Below is a small trained network, with its code and all its weights. Each question gives an input and a class and asks what happens when units are switched off, that is, made to give their printed mean instead of their output.

import numpy as np


def w(rows, s, z=0):
    codes = np.array(rows[::2]) - 128.0
    scale = np.full(codes.shape[1], s)
    scale[-1] = z or s
    return codes * scale


def norm(h):
    return h / np.sqrt((h * h).mean(-1, keepdims=True) + 1e-5)


def f(y):
    return np.maximum(y, 0)


def log_softmax(a):
    a = a - a.max(-1, keepdims=True)
    return a - np.log(np.exp(a).sum(-1, keepdims=True))


def net(x, mask):
    res = np.array(x, float).reshape(1, 8) / 4 @ E
    u = 0
    for l in range(2):
        y = f(norm(res) @ A[l][:, :-1].T + A[l][:, -1])
        res = res + np.where(mask[u : u + 15], y, B[l][:, -1]) @ B[l][:, :-1]
        u += 15
    return log_softmax(norm(res)[-1] @ U[:, :-1].T + U[:, -1])


A, B = {}, {}
E = w([
[164,112,178,99,180,59,121,204],'x0',
[127,128,130,129,132,129,129,128],'x1',
[130,129,126,128,128,127,126,130],'x2',
[67,66,175,199,82,118,119,186],'x3',
[57,120,190,122,179,162,222,101],'x4',
[164,136,205,122,60,74,130,52],'x5',
[216,129,142,127,85,198,199,171],'x6',
[103,254,160,143,119,156,103,160],'x7',
],0.0096)
A[0] = w([
[123,132,87,109,78,95,82,151,33],'L0N1',
[163,113,129,149,125,148,146,128,30],'L0N2',
[166,23,95,114,140,108,130,101,19],'L0N3',
[91,100,114,138,93,189,106,74,38],'L0N4',
[143,170,184,114,163,108,102,201,107],'L0N5',
[159,118,128,139,114,191,148,175,30],'L0N6',
[118,179,179,113,81,114,107,119,88],'L0N7',
[163,69,158,94,162,94,118,165,44],'L0N8',
[107,147,73,171,63,187,122,88,35],'L0N9',
[102,92,119,127,162,187,84,188,12],'L0N10',
[153,123,152,132,58,100,159,123,87],'L0N11',
[106,58,146,213,90,121,123,158,2],'L0N12',
[92,133,173,252,79,124,125,196,42],'L0N13',
[135,40,116,126,119,116,148,99,4],'L0N14',
[186,105,59,167,63,107,84,150,23],'L0N15',
],0.014,0.0068)
B[0] = w([
[132,156,153,144,168,121,83,162,184],'L0N1',
[138,153,132,113,96,152,115,170,145],'L0N2',
[77,206,98,144,58,155,131,129,226],'L0N3',
[146,94,129,142,143,43,165,163,193],'L0N4',
[125,138,84,177,59,99,183,118,243],'L0N5',
[151,81,142,143,172,181,106,145,195],'L0N6',
[114,99,84,143,105,176,112,103,211],'L0N7',
[126,155,93,178,71,107,175,113,196],'L0N8',
[181,127,102,170,103,57,211,140,231],'L0N9',
[119,92,59,145,189,169,125,143,182],'L0N10',
[152,71,147,151,145,166,86,111,214],'L0N11',
[162,170,112,8,152,93,139,109,211],'L0N12',
[127,153,113,46,106,122,144,133,254],'L0N13',
[65,203,124,141,50,187,128,151,188],'L0N14',
[158,197,201,153,178,120,79,175,250],'L0N15',
],0.012,0.0053)
A[1] = w([
[153,86,246,123,44,95,78,57,117],'L1N1',
[150,99,138,141,106,37,155,168,13],'L1N2',
[114,81,99,139,169,171,107,187,39],'L1N3',
[178,144,153,131,106,208,118,193,62],'L1N4',
[181,88,154,133,116,100,165,180,62],'L1N5',
[139,110,129,122,177,84,153,186,103],'L1N6',
[167,103,136,119,127,158,125,133,4],'L1N7',
[164,183,78,48,133,122,113,92,31],'L1N8',
[97,166,131,143,102,143,120,142,54],'L1N9',
[62,76,185,110,157,167,220,96,98],'L1N10',
[154,107,180,103,106,133,117,96,61],'L1N11',
[200,151,101,68,143,158,137,93,120],'L1N12',
[85,103,123,97,140,77,67,128,62],'L1N13',
[56,129,111,161,154,44,85,107,25],'L1N14',
[87,147,113,148,145,81,76,109,80],'L1N15',
],0.013,0.0041)
B[1] = w([
[110,146,19,117,249,173,130,160,243],'L1N1',
[147,133,118,152,153,69,166,98,184],'L1N2',
[131,146,98,102,161,128,103,49,172],'L1N3',
[63,69,183,136,104,133,125,82,254],'L1N4',
[116,69,125,141,117,93,142,89,193],'L1N5',
[153,149,115,113,151,124,113,59,182],'L1N6',
[132,115,148,123,116,140,116,120,145],'L1N7',
[109,122,135,68,111,102,150,169,205],'L1N8',
[132,158,118,111,116,169,132,76,174],'L1N9',
[200,180,155,159,110,64,18,207,219],'L1N10',
[117,89,116,121,165,149,130,140,156],'L1N11',
[67,98,152,75,140,78,124,132,224],'L1N12',
[151,78,187,95,116,161,150,166,164],'L1N13',
[147,61,160,134,94,158,149,98,209],'L1N14',
[129,72,187,144,105,166,162,117,199],'L1N15',
],0.012,0.0062)
U = w([
[161,125,95,194,93,45,210,102,119],'0',
[111,135,144,6,116,79,150,137,127],'1',
[126,117,61,139,205,181,114,104,91],'2',
[94,179,138,154,45,170,146,113,253],'3',
[182,160,219,175,141,89,59,162,67],'4',
[136,19,222,133,115,155,148,88,125],'5',
],0.016,0.0031)

Each question gives the input, the list of numbers given to net, and the class t.
The units are the neurons (one row each of A and B). Each row of codes is followed by its name. A weight is (code - 128) times the scale printed after its matrix; where a second scale follows, it is the last column's (A, B and U).
mask holds one flag per neuron, layer by layer. A switched-off neuron (its flag False) gives its mean, the last column of its row in B, instead of its output. The means were averaged over made-up inputs and are rounded, as every weight is.
A unit's drop is (log p(t) with every unit on - log p(t) with that unit switched off) / (log p(t) with every unit on - log p(t) with every unit switched off).
The circuit of an input: a set's keep is (log p(t) with only the set's units on - log p(t) with every unit switched off) / (log p(t) with every unit on - log p(t) with every unit switched off). Starting from the 12 units with the biggest drops (on a tie, the unit counted first), units are removed one at a time, each time the one whose removal leaves the highest keep (on an exact tie, the one counted first), for as long as the keep stays at least 0.8.
units of the circuit, in order: the units of the circuit, biggest drop first
k most important neurons: the k neurons with the biggest drops, biggest first
k most important neurons of layer l: the k neurons of layer l with the biggest drops, biggest first
input [-3,1,0,3,6,3,1,5], class 4: units of the circuit, in order -> [L1N10 L0N3]
input [-7,8,-2,-8,6,-8,8,2], class 1: units of the circuit, in order -> [L1N12]
input [-5,7,-4,2,-3,6,2,1], class 2: 2 most important neurons of layer 0 -> [L0N11 L0N5]
input [-4,-2,4,4,5,-2,-8,7], class 5: units of the circuit, in order -> [L1N14 L0N3]
input [-5,2,4,5,-8,-1,-4,-4], class 4: 2 most important neurons of layer 0 -> [L0N15 L0N1]
input [-5,5,-6,-7,7,-1,7,3], class 1: 3 most important neurons of layer 1 -> [L1N12 L1N15 L1N14]
input [3,-3,5,8,1,-5,8,-6], class 1: 2 most important neurons -> [L0N12 L0N13]
input [-8,-3,2,3,-7,-8,-6,-4], class 0: 2 most important neurons -> [L0N9 L0N4]
input [-7,-8,-8,7,8,2,-1,-5], class 4: 2 most important neurons -> [L1N10 L0N5]
input [-6,-8,-4,8,5,1,2,-6], class 1: 2 most important neurons -> [L0N12 L0N13]
input [6,4,7,3,-6,-1,-1,-7], class 3: units of the circuit, in order -> [L0N3 L0N14]
input [6,4,5,-4,1,2,-7,-7], class 3: units of the circuit, in order -> [L0N3 L0N8 L0N14 L0N9]
input [-4,-7,-8,-6,-4,4,2,5], class 1: 2 most important neurons -> [L1N12 L0N5]
input [5,8,-5,4,3,6,5,-3], class 2: 2 most important neurons -> [L1N1 L0N11]
input [-3,-1,-7,-3,-6,-2,-7,-5], class 5: 2 most important neurons -> [L1N15 L1N14]
input [8,-7,8,-5,2,0,6,-7], class 0: units of the circuit, in order -> [L0N8]
input [-5,-4,-1,4,-2,-7,-1,7], class 2: 4 most important neurons -> [L0N10 L0N3 L0N5 L0N8]
input [-2,-5,7,1,-2,-4,5,2], class 5: 2 most important neurons of layer 1 -> [L1N4 L1N1]
input [2,4,-5,1,-6,6,-4,5], class 2: units of the circuit, in order -> [L1N1 L0N7]
input [-2,4,3,-7,-8,-5,1,1], class 4: 2 most important neurons -> [L0N15 L0N13]
input [5,-1,-1,-6,1,2,7,-3], class 5: units of the circuit, in order -> [L0N12 L1N4]
